Each row of numbers stands for one object and depends on some of the facts below. Use the named rows to name the rest.

Known rows:
botus: 3	0	-7	-23	-5	-4	-3	-25	6	-3	-12	-21	-10	0	-5	-14	-3	7	7	17	10	13	-24	0	-13	-1	13	-12	7	-7	5	10	-9
kloflo: 6	17	10	3	4	9	-15	20	-6	8	21	25	24	-3	2	0	-9	7	-13	-14	-3	-2	-8	0	14	-2	-9	-5	-3	8	-11	-4	-8
kili: 12	6	-3	-15	-4	-1	-13	6	-9	-2	-4	-3	4	-1	3	-5	1	11	-5	-4	3	2	-1	-2	9	11	1	-4	-11	-4	-15	-1	-2
levazu: 10	1	-10	-7	-5	-4	1	-32	-1	-9	-17	-17	-17	-8	-2	-4	-8	2	12	5	2	6	-8	7	4	3	5	21	-13	-13	3	0	8
repum: 3	8	4	-26	-6	-9	3	6	6	-3	4	-10	-8	-16	1	8	-18	5	2	13	-3	-9	-4	12	-9	6	-16	6	-3	-20	-7	-1	-3
livon: 13	-5	-15	-15	-8	-7	-6	-24	-1	-7	-12	-23	-8	-10	-8	-6	5	-1	0	-11	5	6	-3	-4	8	9	6	15	-14	-10	-2	5	4
fotrar: -1	14	0	7	1	4	-4	9	-2	11	17	29	11	-1	-1	2	-24	1	-6	2	-8	4	-25	22	21	-17	-9	2	-7	7	4	-7	-9
stapil: -1	4	6	-20	-2	-3	5	-2	4	3	11	-5	-7	-15	-3	0	-19	0	-3	6	-8	-8	-14	7	-5	-6	-4	-8	3	1	-2	4	-3
plofekli: 6	-1	-4	-15	-4	2	7	-3	0	4	1	7	2	-4	-1	-7	-10	0	1	-5	-9	4	-10	10	21	-1	-5	0	-4	11	-6	4	4
treza: 5	5	4	-4	0	-1	0	-5	0	0	9	-12	-22	-16	-8	3	-23	1	-8	4	-2	-3	-13	2	-9	-12	10	-7	-5	0	-3	-8	-3
grafiske: 5	-12	-5	-32	-14	-1	7	-18	14	-11	-3	-20	-9	-4	-9	-7	2	2	-2	-8	4	8	3	-7	-6	14	-5	16	1	-5	-10	1	2
stizun: 10	-5	3	-4	-4	1	-1	-5	-4	-10	-6	5	-15	15	4	-1	-7	6	1	14	-4	-1	-8	2	4	3	8	-9	3	-10	5	-8	3
saplum: 3	1	2	-20	-8	1	4	-24	8	-13	-12	-17	-19	3	-4	-8	0	8	6	7	5	12	-2	-7	-14	9	4	12	5	-6	-4	-1	5
trubris: 1	1	7	-12	-2	-1	4	-5	4	-11	-5	3	-19	6	0	-5	-17	15	0	16	-1	8	-9	4	-8	1	2	-3	2	0	-9	-11	2
gope: 7	0	8	1	-5	-4	-18	3	0	-3	7	17	-8	20	1	9	-8	10	-13	4	1	0	-9	3	4	0	3	-1	3	-15	10	-8	-5
pabrin: 0	6	8	-15	-1	-7	-3	-6	4	-6	1	-7	-26	-5	-2	6	-27	13	-6	18	-3	-6	-10	5	-8	-3	1	-2	0	-8	-5	-3	2
fasilon: 9	13	1	-9	-4	5	6	3	-8	-1	2	0	13	-16	3	-4	-11	-1	3	0	-7	-7	-8	8	12	6	-12	13	-8	-3	-8	-7	3
vekem: 5	8	4	-4	-2	-3	-25	5	0	2	6	15	5	12	0	4	-4	13	-11	-4	4	4	-2	0	8	7	-10	10	-7	-8	-9	-5	-6
dralon: 3	18	11	6	2	10	-14	19	-5	7	21	27	21	-1	4	2	-9	9	-11	-9	-7	-5	-7	3	15	-2	-12	3	-1	8	-10	-8	-5
stadom: 13	-6	0	-14	-9	1	7	-20	2	-14	-13	-9	-10	9	1	-7	8	2	7	2	2	4	1	-10	-3	13	9	9	5	-15	7	-1	8

Facts:
φ: uses; δ: is of sort; Ψ: points at; Ω: belongs to class
plofekli: φ skabe, skeskan; δ a; Ψ vozoklak, stapil, tagrol; Ω 664
vozem: φ zokle; δ c; Ω 664
stisu: φ gremol; δ b; Ω 296
mastim: δ c; Ω 851
tasten: φ tuplar, fegi; δ b; Ω 639
sipar: φ pludral; δ a; Ψ stapil; Ω 664
ronubes: φ tunu; δ a; Ψ repum, nutuk; Ω 664
trubris: φ reploplen, nesti; δ b; Ω 318
plotik: δ c; Ω 664
fele: φ vozoklak; δ b; Ω 318
klagral: φ pabrin, traskam; δ b; Ω 639
pobak: φ traskam; δ a; Ω 296
skedi: δ a; Ω 664
vazol: φ nesti; δ a; Ω 664
viflon: φ tasten, fegi; δ b; Ψ repum; Ω 639
vura: δ a; Ω 664
rufal: φ molubak; δ c; Ω 664
drivom: φ nesti; δ c; Ω 664
zokla: φ bestar; δ b; Ψ fasilon, fotrar; Ω 639
skeskan: φ vivis, grebrek; δ a; Ψ fasilon, repum; Ω 664
bedul: φ fubeflom, vivis; δ c; Ω 639
dralon: φ lenom, fefitro, nebran; δ a; Ω 296
muska: φ viflon, kivi; δ b; Ω 664
kaplel: δ c; Ω 664
skoler: φ treza; δ c; Ω 318
libo: φ stagri; δ b; Ω 318
goras: δ a; Ω 318
nutuk: φ sipar, skabe, repum; δ a; Ψ vozoklak, repum; Ω 406
pafla: φ klidrir; δ b; Ψ tagrol, repum, nutuk, pafan; Ω 318
tripem: δ a; Ω 664
livon: δ a; Ψ repum; Ω 639
repum: φ noskanom; δ b; Ω 318
skodu: φ tuplar, pibran, pobras; δ a; Ω 639
grafiske: φ tasten; δ b; Ψ stapil; Ω 639
tagrol: δ b; Ψ repum; Ω 664
regre: δ a; Ω 664
stadom: φ brakinos, zokla, pludral; δ c; Ω 639
lenom: φ grevun; δ a; Ω 318
klone: φ fudron, nesti, vekem; δ c; Ω 851
saplum: φ bopen; δ b; Ω 639
tribrudan: δ a; Ψ vafloka, drabres; Ω 664
staman: φ kloflo; δ a; Ω 851
dretron: φ boklapla, regre; δ a; Ω 639
vafloka: φ teses, molubak; δ b; Ψ vozoklak; Ω 664
niflum: φ bedul; δ c; Ω 406
reploplen: δ a; Ω 639
molubak: δ b; Ω 664
teses: δ a; Ω 296
kili: φ viflon; δ a; Ω 318
dubi: φ nesti, pafan; δ a; Ω 406
gremol: φ plorim, pludral, flobi; δ a; Ω 664
drorum: φ kili; δ a; Ψ fasilon, gripi, dribrogrim, repum, plorim; Ω 296
flaflobak: δ a; Ω 664
gope: φ tagrol; δ c; Ω 851
noskanom: φ liski, tatran, ragra; δ b; Ω 851
flabomil: φ troflor; δ b; Ω 664
bestar: δ c; Ω 664
skabe: φ bogomor; δ a; Ω 639
bosu: φ tribrudan, sipar; δ a; Ψ vozoklak; Ω 296
kivi: δ c; Ψ vozoklak, sipar, repum; Ω 318
grebrek: δ a; Ω 318
stapil: δ b; Ψ repum; Ω 664
vozoklak: δ a; Ψ stapil, viflon; Ω 851
tuplar: δ a; Ψ repum; Ω 406
tatran: φ zasan; δ a; Ω 664
fotrar: φ grebrek; δ a; Ψ tagrol, repum; Ω 296
sobar: φ tripem, viflon; δ a; Ω 296
troflor: φ feza; δ b; Ω 639
plorim: φ kekik, zokla; δ a; Ψ liski; Ω 851
nesti: φ pabrin; δ a; Ψ klagral, klidrar; Ω 639
pibro: φ pegro, teses, zokla, grebrek; δ c; Ω 318
roko: φ toskur, traskam; δ a; Ψ vozoklak, flubol; Ω 639
tribrafa: φ livon, skodu; δ b; Ω 318
flobi: φ sobar; δ b; Ω 296
stizun: φ dribrogrim; δ c; Ω 318
vekem: φ flabomil, skodu; δ a; Ω 851
pabrin: φ bestar; δ b; Ω 318
darupi: φ kili; δ a; Ω 639
drabres: φ ristor; δ a; Ψ tagrol; Ω 664
trubrol: δ c; Ω 406
ristor: φ toskur; δ b; Ψ plofekli; Ω 639
zasan: φ grevun; δ b; Ω 318
gufli: φ badam; δ c; Ψ repum; Ω 664
klidrir: δ a; Ω 639
vivis: δ b; Ω 664
botus: δ b; Ω 639
boklapla: φ kekik; δ b; Ψ levazu; Ω 406
toskur: φ fefitro; δ a; Ω 851
gripi: δ c; Ω 851
nebran: φ trito, ragra; δ b; Ω 639
divir: φ dribrogrim; δ b; Ω 296
draru: φ tasten, fegi; δ b; Ω 318
tofim: φ vekem, grustek; δ a; Ω 406
stagri: φ molubak; δ c; Ω 406
kekik: φ dribrogrim; δ a; Ψ repum, nutuk; Ω 639
flubol: φ klagral; δ b; Ψ tagrol, bestar; Ω 851
tunu: φ zasan, bogomor; δ b; Ω 318
fatrun: φ klagral, levazu; δ c; Ω 318
grevun: δ a; Ω 664
fefitro: δ b; Ω 664
paflil: φ stadom; δ c; Ω 296
bopen: φ klagral, dralon, fival; δ a; Ω 851
rogar: φ flabomil, skodu; δ a; Ω 664
libregas: φ boklapla, drusto; δ a; Ω 639
liski: φ plotik; δ c; Ω 664
lesa: φ noskanom, nebran, zokla; δ a; Ω 406
plefam: φ skedi; δ b; Ψ pabrin; Ω 664
dremon: φ trubrol, molun; δ b; Ω 296
pobras: δ b; Ω 639
traskam: φ zokla, treza; δ b; Ω 296
dribrogrim: δ a; Ω 639
fival: δ b; Ω 639
kloflo: φ lenom; δ a; Ω 296
molun: φ flubol, liski, goras, gope; δ a; Ω 639
fudron: φ treza; δ b; Ψ vozoklak, stapil, flubol, pabrin, repum, bestar; Ω 296
grustek: φ mastim, drusto; δ c; Ω 639
zokle: φ tripem, fegi; δ c; Ψ vozoklak, fudron, flubol, kekik; Ω 406
trito: φ tasten; δ b; Ψ klagral, drorum, repum, treza; Ω 851
klidrar: φ goras, traskam; δ c; Ω 851
fegi: φ lenom, zasan; δ b; Ω 664
pafan: φ grebrek; δ a; Ψ fubeflom, drabres; Ω 851
feza: φ tuplar; δ c; Ω 639
pibran: δ a; Ω 664
ligrim: φ molun; δ b; Ω 664
getron: φ vozoklak; δ a; Ω 851
bogomor: φ fegi; δ a; Ω 318
treza: δ b; Ψ stapil; Ω 664
badam: φ lesa, skodu, plotik, molun; δ b; Ω 664
drusto: φ draru; δ b; Ψ vozoklak; Ω 296
tatrin: φ molubak; δ a; Ω 664
pludral: φ ragra; δ c; Ψ klagral, fotrar, levazu; Ω 639
pegro: φ klagral, ronubes; δ a; Ω 664
brakinos: φ trito, tatran; δ a; Ψ stapil, flubol, repum, nutuk; Ω 851
dogre: φ roko, skedi; δ c; Ψ pabrin, repum; Ω 851
rudran: φ vozoklak; δ b; Ω 318
fasilon: φ fefitro, grustek; δ a; Ω 664
levazu: φ dribrogrim; δ a; Ψ repum; Ω 639
fubeflom: φ kaplel, botus, rufal; δ a; Ω 296
ragra: φ ronubes; δ b; Ω 406

Name these rows:
No name comes twice in this set of rows, the named rows included.
7	1	-8	-5	-2	4	6	-3	-6	7	-1	3	0	-4	-3	-10	-12	-2	3	4	-6	3	-26	14	20	-9	3	-6	-12	9	0	-2	-3 : skeskan
6	8	14	7	-2	10	-2	18	-3	1	25	32	10	11	5	6	-10	2	-13	-4	-10	-5	-7	0	8	-7	-3	-7	8	0	4	-13	-4 : paflil
-4	5	8	-6	-1	-9	-15	-6	13	1	9	9	-22	5	-8	12	-28	14	-15	6	-1	4	-7	10	-5	-3	-10	14	2	-9	-1	-5	-4 : flubol
5	6	-7	1	-5	-6	-17	-8	4	5	2	23	-5	9	-4	4	-14	8	-3	1	3	16	-9	22	12	-5	-9	4	-10	-6	2	2	-10 : pafan
12	5	-10	-5	0	-7	-11	-28	-7	-7	-15	-29	-18	-9	-4	-4	-6	2	9	7	4	1	-15	2	0	0	12	14	-15	-20	4	1	1 : dribrogrim
10	-1	7	-2	0	-5	1	-5	-3	-3	8	0	-20	-6	0	10	-16	-3	-2	5	-12	-13	-7	-1	3	-9	15	-11	2	-10	9	0	8 : bestar
3	5	9	-19	-5	9	8	9	3	-6	8	3	7	-6	2	-9	-5	4	-2	0	-2	2	-4	-4	-6	6	-4	-7	6	6	-12	-4	-4 : muska
3	6	-2	-10	0	-16	-30	-3	3	11	7	7	-2	0	-2	10	-18	11	-12	1	0	-3	-12	11	15	-5	-8	5	-7	-13	6	9	-8 : vozoklak
11	0	-3	-14	-5	3	-1	-26	2	-10	-20	-10	-3	3	1	-13	4	6	11	-2	4	8	-2	-4	4	13	-1	23	-5	-5	-5	1	10 : libregas
0	2	1	-16	-6	1	14	-2	10	2	5	11	-7	-3	-3	-6	-18	1	6	11	-6	9	-15	15	1	-8	-1	-12	7	10	-1	5	-5 : vafloka
2	9	5	1	0	1	-21	0	1	-2	3	18	0	14	1	3	-11	18	-9	0	2	6	-7	6	10	5	-9	18	-5	-5	-5	-7	0 : bopen
16	3	8	1	-2	2	-3	3	-7	-6	8	-1	-7	-2	5	2	-4	-1	-3	-3	-4	-7	-3	-11	-2	1	16	-23	-1	-8	1	-4	1 : plotik

Now the same objects, written a new way:
Some objects and their rows:
tagrol: 1	-2	12	-4	3	-13	-3	-12	-17	4	-7	-1	-8	-2	-4	4	-6	6	-7	-9	-10	-16	6	0	-5	-8	1
gope: 2	7	3	4	9	5	5	-10	-1	2	-4	-1	1	4	3	-7	7	-2	-4	-3	-9	-8	2	0	3	7	3
flubol: 0	2	8	6	16	0	-1	-35	0	1	-7	-7	-2	-1	-1	-1	2	4	-3	-5	-1	-14	-3	-8	0	4	0
repum: 3	-3	6	4	-3	-11	4	-10	-7	2	-9	1	-7	-1	-7	-4	4	6	-3	-2	-3	-10	-2	1	-1	-2	2
nutuk: -2	0	-9	0	-12	-9	-2	14	18	-4	-11	-3	-6	-2	-7	-5	6	7	0	2	5	23	-7	2	-5	-6	4
sipar: 5	11	0	-5	0	-2	5	-16	6	9	8	3	3	2	-2	6	-6	1	-9	-6	4	-1	5	10	0	-8	0
bosu: 2	2	-2	0	6	0	2	-7	16	-5	1	-2	2	3	-3	-2	-1	7	4	5	5	2	3	-2	-2	1	-1
tunu: 2	3	5	0	0	-1	3	-20	-9	3	-5	-2	-3	-1	-5	0	2	3	-3	-2	1	-9	-5	1	1	3	2
bogomor: 6	7	-1	-1	-2	4	4	-10	4	3	-5	-3	1	3	0	3	3	-3	-1	-1	2	-7	-1	-2	-1	0	2
getron: 7	-2	1	8	6	8	0	-35	20	12	-2	-4	-16	2	-8	18	22	-10	-3	7	-5	-2	3	-13	1	15	-3
trubrol: -8	-1	-7	-4	-7	6	-6	18	-3	0	-9	0	0	-1	4	-5	2	-4	-4	-6	-8	21	-5	7	1	1	5
flabomil: 3	6	10	-7	-2	-4	2	-16	-20	5	2	0	-4	-1	-6	5	-2	6	-4	-3	-1	-11	1	7	-1	-1	1
liski: 2	15	7	-7	2	-1	2	1	-15	5	5	-2	-1	2	1	-1	3	1	-7	-3	-10	-3	4	9	-1	-1	2
fefitro: 2	4	9	-8	-2	-3	1	-16	-22	6	-1	0	-4	0	-5	5	-6	5	-5	-4	-3	-12	3	7	-1	-1	1
dretron: -5	-16	-10	4	-4	4	-5	26	14	-11	8	6	8	-2	4	1	-2	-5	13	4	9	16	0	-6	2	-1	-2
vivis: 2	8	6	-7	-2	-3	3	-6	-21	8	-3	-2	-5	0	-1	1	-11	3	-9	1	-5	-14	1	6	-2	-1	-3
ragra: -7	-5	-4	-2	-11	0	-5	3	-5	0	-8	-1	-2	-6	-4	-1	1	1	-1	-3	4	16	-12	5	1	1	3
tofim: -2	1	-10	-2	-13	3	-4	12	9	-2	-4	-2	2	-3	-1	2	8	-4	1	-1	8	20	-10	1	-2	-3	4
darupi: -5	-15	-10	4	-4	3	-6	26	15	-11	8	5	8	-2	4	1	0	-6	13	5	10	16	-1	-6	1	-1	-2
rufal: 3	21	2	-4	1	-1	4	16	-15	8	2	-6	-4	1	7	-7	-4	0	-13	4	-10	-4	1	7	-1	0	-4

Rows to name:
No name comes twice in this set of rows, the named rows included.
4	12	9	-2	0	-13	3	8	-8	2	4	-1	-6	0	-3	-5	10	6	-7	-3	-10	-2	5	7	-2	-6	3 : gufli
2	4	6	1	0	-2	3	-21	-8	3	-2	-2	-2	-2	-6	-1	5	3	-2	-2	2	-7	-5	1	1	3	2 : tribrafa
3	-2	7	8	6	-5	5	-25	-1	2	-7	0	-3	0	-5	-4	3	4	-2	-3	-1	-14	-1	-2	2	3	1 : trito
3	13	1	5	0	-3	7	-5	-6	6	-4	-9	-4	-3	1	-7	-1	2	-8	7	4	-7	-11	0	1	5	-5 : libo
8	7	4	-5	-5	-9	3	0	-3	3	-2	-1	-5	3	-4	4	0	4	-4	-1	-2	-9	6	2	-5	-9	2 : ronubes
-11	-10	-11	5	2	6	-5	46	3	-7	4	3	4	-2	14	-12	-9	-7	3	7	-5	19	-1	-2	4	4	-6 : bedul
5	9	3	-9	1	1	0	-10	-5	5	-3	-3	-1	4	1	8	-6	1	-5	-4	-4	-11	6	1	-5	-6	1 : tribrudan
-8	-28	-11	4	-4	-1	-7	33	13	-10	-4	11	2	2	5	0	-10	-3	11	-1	-1	10	7	-7	0	-6	-1 : livon
-1	3	-10	-1	-14	2	-3	14	10	-1	-5	-4	2	-4	0	1	7	-4	0	1	8	19	-12	1	-2	-3	3 : dubi
-6	-24	-9	7	-5	-5	-6	35	16	-12	0	9	3	-1	3	-2	-4	-3	12	2	3	13	4	-7	-1	-7	-1 : levazu
-4	-5	5	0	9	-3	0	-17	3	-4	-1	1	-2	0	-6	-5	-6	12	2	2	2	-1	3	2	1	4	-1 : drusto
6	2	0	7	6	-1	7	-18	17	2	-6	0	1	4	-1	-2	3	1	-3	-3	1	-9	3	-4	0	-2	2 : brakinos
-12	-20	-11	4	-1	4	-5	31	-3	-4	-4	5	0	-4	10	-7	-21	-5	4	7	0	8	-3	-4	3	4	-8 : botus
-11	-22	-4	5	1	-1	-8	17	2	-9	3	6	3	-5	2	-4	-8	0	10	1	4	12	-2	-4	3	1	-4 : zokla
-11	-20	-6	8	2	-3	-5	8	12	-7	13	10	6	-6	0	-5	-7	1	7	-1	10	20	-3	3	6	0	-3 : grafiske

Now the same objects, written a new way:
Known rows:
rudran: -11	-16	-4	-4	2	1	10	-24	2	25	3	-3	-10	1	-16	-1	-1	6	8	1	-8	7	-14	21	8	-4	6	4	-2	-8	-7	-5	-2	4
nutuk: -12	-6	-20	-8	0	17	9	-10	12	-14	19	-1	11	10	7	-2	9	5	18	-5	-4	11	9	15	24	-13	21	-12	-7	-1	17	-23	-26	28
flabomil: 1	-4	4	8	-1	16	19	-21	9	-3	2	3	2	-6	15	-7	1	7	-5	-10	-3	-11	-9	-9	-7	-4	-3	-9	9	-13	-15	-2	15	7
pibro: -10	-17	-13	-8	2	-8	5	-12	5	16	6	3	-21	12	-27	0	11	-5	15	-2	-2	8	-15	10	4	-12	5	0	1	-6	3	-5	8	14
brakinos: 4	-17	-9	9	1	19	9	-2	10	-11	5	2	4	14	-12	-11	8	-1	-6	2	-7	9	-20	13	2	-6	0	-3	0	9	0	-26	-9	10
fotrar: 9	-25	8	0	-1	30	12	-4	2	-13	2	7	-2	28	-10	-9	3	-3	-3	2	-8	-2	-23	10	3	-6	-8	3	2	12	-5	-20	-2	16
gufli: 5	-10	4	2	8	13	22	-6	19	-22	14	4	3	17	-3	-7	10	-9	8	-9	-9	-22	-3	-12	-2	-10	-3	-18	7	8	2	-14	19	18
flubol: -4	-16	-2	9	8	17	1	-18	3	2	-11	1	-7	19	-2	-6	7	16	3	0	-12	-7	-22	11	17	-6	-15	-7	10	-8	-15	-11	-4	5
plotik: 0	0	-1	-12	3	5	17	-10	10	-15	2	3	-3	13	5	-7	-9	-6	4	-14	5	-13	-10	-12	-20	-3	-4	-7	-8	-5	3	5	31	17
saplum: -19	-6	-15	2	-1	14	11	-17	12	0	-3	1	9	-7	19	5	-2	6	-2	-9	-1	0	9	-2	14	-4	-1	-21	-6	-24	0	0	0	14
goras: -7	-15	-5	-21	-5	9	10	-12	-4	10	3	-2	-10	14	-16	-6	-12	-4	6	0	2	21	-17	25	-5	-1	12	16	-14	-1	7	-6	-3	18
pobak: 11	-19	-4	5	-11	11	11	-8	2	-5	1	9	-8	10	-7	-10	9	-7	-10	-2	2	13	-27	8	-9	-9	-1	5	9	-7	-11	-12	2	14
darupi: -15	-8	-20	-3	-10	23	7	-2	9	-12	3	8	10	-2	17	5	3	-2	-7	-10	8	14	5	-4	6	-7	5	-13	-9	-14	7	-7	-6	24
tasten: -18	4	-18	1	5	14	-7	-1	15	22	10	12	31	-12	23	22	-6	5	-13	-20	-1	-4	11	-17	5	20	9	-21	-13	4	1	-12	-8	-17
flobi: 4	-12	1	11	1	6	14	-22	6	11	-2	7	-4	6	-5	-5	-1	1	-6	-3	-5	-3	-20	10	-4	-2	-5	0	7	-8	-19	-9	10	-2
sipar: -1	-4	-7	14	2	30	15	3	12	-29	4	-9	-1	-10	0	-23	9	13	-12	0	-3	6	-19	-10	-16	-8	-4	-11	4	4	0	-19	9	20
libregas: -16	-8	-22	-1	-10	24	8	-3	8	-13	2	10	10	-2	16	4	3	-1	-6	-9	8	13	8	-4	6	-8	4	-12	-9	-14	8	-7	-5	24
fasilon: 6	-8	1	1	-11	24	16	-6	4	-17	7	8	0	1	13	-8	2	-1	-9	-10	6	2	-12	-11	-15	-6	1	0	5	-4	-6	-8	10	20
vozoklak: 4	6	-15	-1	8	6	6	-10	9	-22	-3	-8	4	23	-4	-26	-12	7	2	-3	0	14	-29	27	-12	0	4	3	-14	4	8	-20	-6	14
sobar: 8	-12	-5	3	-8	14	6	-4	3	2	5	15	1	10	-5	-4	2	-6	-12	-5	4	11	-24	5	-14	-1	3	8	2	7	-9	-16	3	3

Rows to name:
No name comes twice in this set of rows, the named rows included.
-13	9	-10	18	2	19	28	-25	3	9	-8	30	-3	1	-15	-5	-2	3	0	-4	-1	-10	-6	25	-4	-11	-14	13	1	3	-28	-15	23	5 : divir
1	-1	6	6	6	21	17	-17	9	-11	0	-2	3	3	14	-11	-3	13	1	-8	-7	-17	-10	-7	-3	-3	-6	-11	6	-5	-12	-7	12	8 : plefam
10	-17	-4	5	-10	12	9	-6	3	-2	3	11	-4	11	-5	-8	5	-6	-12	-4	3	12	-26	6	-12	-4	1	6	5	-1	-9	-15	2	10 : dralon
-5	-11	-13	10	-4	25	9	-6	1	-11	-5	15	-6	15	-11	-9	11	4	-3	1	0	9	-18	17	5	-14	-9	4	4	2	-10	-20	-2	19 : plorim
-2	-13	-13	0	3	-5	6	-7	10	3	-3	9	-8	18	-15	0	5	-11	2	-6	1	1	-16	5	-4	-7	-6	-7	-1	-6	-1	-5	16	10 : gope
-17	-9	-25	0	-2	4	6	-5	17	-10	0	7	-2	3	7	7	15	-5	4	-12	5	0	8	-13	12	-15	-3	-26	-1	-22	8	-1	9	25 : stadom
1	-11	21	-7	11	31	26	-18	10	-17	3	-6	10	17	12	-10	-18	5	5	-4	-16	-28	-4	1	1	3	-9	-10	-6	5	-3	-7	14	11 : tagrol
13	1	-9	5	0	9	5	-11	4	-17	4	8	-2	23	-2	-19	5	8	3	-7	2	8	-30	16	-8	-7	4	8	6	4	-7	-23	-7	11 : bosu
-9	-19	3	-5	10	13	10	-21	2	16	5	-5	-6	13	-18	-2	-1	9	16	5	-19	-4	-11	24	20	-3	3	1	-1	5	-4	-14	-8	5 : pafla
-11	-7	-7	-2	6	1	-6	-10	4	45	15	10	8	-6	-13	14	1	6	0	-9	-8	5	-11	6	2	16	16	4	-4	17	-8	-18	-9	-23 : draru
-8	-18	-4	-2	1	0	9	-25	1	24	3	-3	-12	0	-15	-2	3	6	8	2	-9	9	-15	19	10	-6	6	2	2	-11	-8	-5	-3	6 : trubris

